Here is a tiny trained network, its code and every weight. The questions are about switching its units off for an input and a class, where a switched-off unit gives its printed mean instead of its output.

import numpy as np


def w(rows, s, z=0):
    codes = np.array(rows[::2]) - 128.0
    scale = np.full(codes.shape[1], s)
    scale[-1] = z or s
    return codes * scale


def f(y):
    return y / 2 * (1 + np.tanh(0.7978845608 * (y + 0.044715 * y**3)))


def log_softmax(a):
    a = a - a.max(-1, keepdims=True)
    return a - np.log(np.exp(a).sum(-1, keepdims=True))


def net(x, mask):
    res = np.array(x, float).reshape(1, 3) / 4 @ E
    y = f(res @ A[0][:, :-1].T + A[0][:, -1])
    res = res + np.where(mask, y, B[0][:, -1]) @ B[0][:, :-1]
    return log_softmax(res[-1] @ U[:, :-1].T + U[:, -1])


A, B = {}, {}
E = w([
[54,131,49,167,94,28],'x0',
[149,200,95,212,191,109],'x1',
[216,133,117,128,2,179],'x2',
],0.0087)
A[0] = w([
[143,108,144,42,62,193,182],'neuron 0',
[133,81,136,151,149,128,115],'neuron 1',
[10,100,121,108,205,33,182],'neuron 2',
[154,177,109,116,133,92,81],'neuron 3',
[137,113,146,90,141,174,64],'neuron 4',
[79,158,85,195,136,5,97],'neuron 5',
[125,141,81,174,65,59,99],'neuron 6',
[148,132,137,124,131,157,161],'neuron 7',
[106,148,90,189,212,57,121],'neuron 8',
[139,151,102,154,85,105,102],'neuron 9',
[153,93,155,70,67,176,157],'neuron 10',
[166,124,160,92,211,229,252],'neuron 11',
[94,107,143,84,123,132,177],'neuron 12',
[131,141,125,162,76,104,182],'neuron 13',
],0.018,0.0039)
B[0] = w([
[150,118,125,101,106,225,210],'neuron 0',
[117,151,80,131,125,127,131],'neuron 1',
[118,159,135,4,122,106,250],'neuron 2',
[85,122,139,146,113,138,140],'neuron 3',
[142,144,144,130,125,88,156],'neuron 4',
[131,128,118,31,125,72,235],'neuron 5',
[131,123,121,228,131,92,186],'neuron 6',
[89,108,120,103,183,154,147],'neuron 7',
[126,139,143,111,149,233,222],'neuron 8',
[142,93,133,165,131,129,152],'neuron 9',
[87,140,129,123,113,201,199],'neuron 10',
[133,177,131,156,224,128,210],'neuron 11',
[131,116,131,75,127,140,157],'neuron 12',
[139,121,141,173,102,124,157],'neuron 13',
],0.028,0.021)
U = w([
[117,116,119,206,107,198,193],'0',
[107,152,112,65,150,41,231],'1',
[83,58,107,76,1,137,4],'2',
[142,63,80,224,67,20,49],'3',
],0.0079,0.0026)

Each question gives the input, the list of numbers given to net, and the class t.
The units are the neurons (one row each of A and B). Each row of codes is followed by its name. A weight is (code - 128) times the scale printed after its matrix; where a second scale follows, it is the last column's (A, B and U).
mask holds one flag per neuron, in row order. A switched-off neuron (its flag False) gives its mean, the last column of its row in B, instead of its output. The means were averaged over made-up inputs and are rounded, as every weight is.
A unit's drop is (log p(t) with every unit on - log p(t) with that unit switched off) / (log p(t) with every unit on - log p(t) with every unit switched off).
most important unit: the unit with the biggest drop
top k neurons: the k neurons with the biggest drops, biggest first
drop when u is switched off: that unit's drop, to one decimal
input [0,7,2], class 0: most important unit	neuron 2
input [5,1,8], class 3: top 2 neurons	(neuron 8; neuron 6)
input [2,3,1], class 2: top 2 neurons	(neuron 11; neuron 2)
input [2,-3,0], class 2: top 2 neurons	(neuron 11; neuron 5)
input [3,-8,-3], class 2: top 2 neurons	(neuron 11; neuron 5)
input [8,5,4], class 3: top 2 neurons	(neuron 6; neuron 2)
input [2,1,1], class 3: top 2 neurons	(neuron 2; neuron 0)
input [0,-1,4], class 0: drop when neuron 5 is switched off	0.8
input [-2,-8,2], class 0: drop when neuron 2 is switched off	0.8
input [3,2,5], class 3: drop when neuron 3 is switched off	0.0
input [6,3,3], class 3: top 2 neurons	(neuron 6; neuron 2)
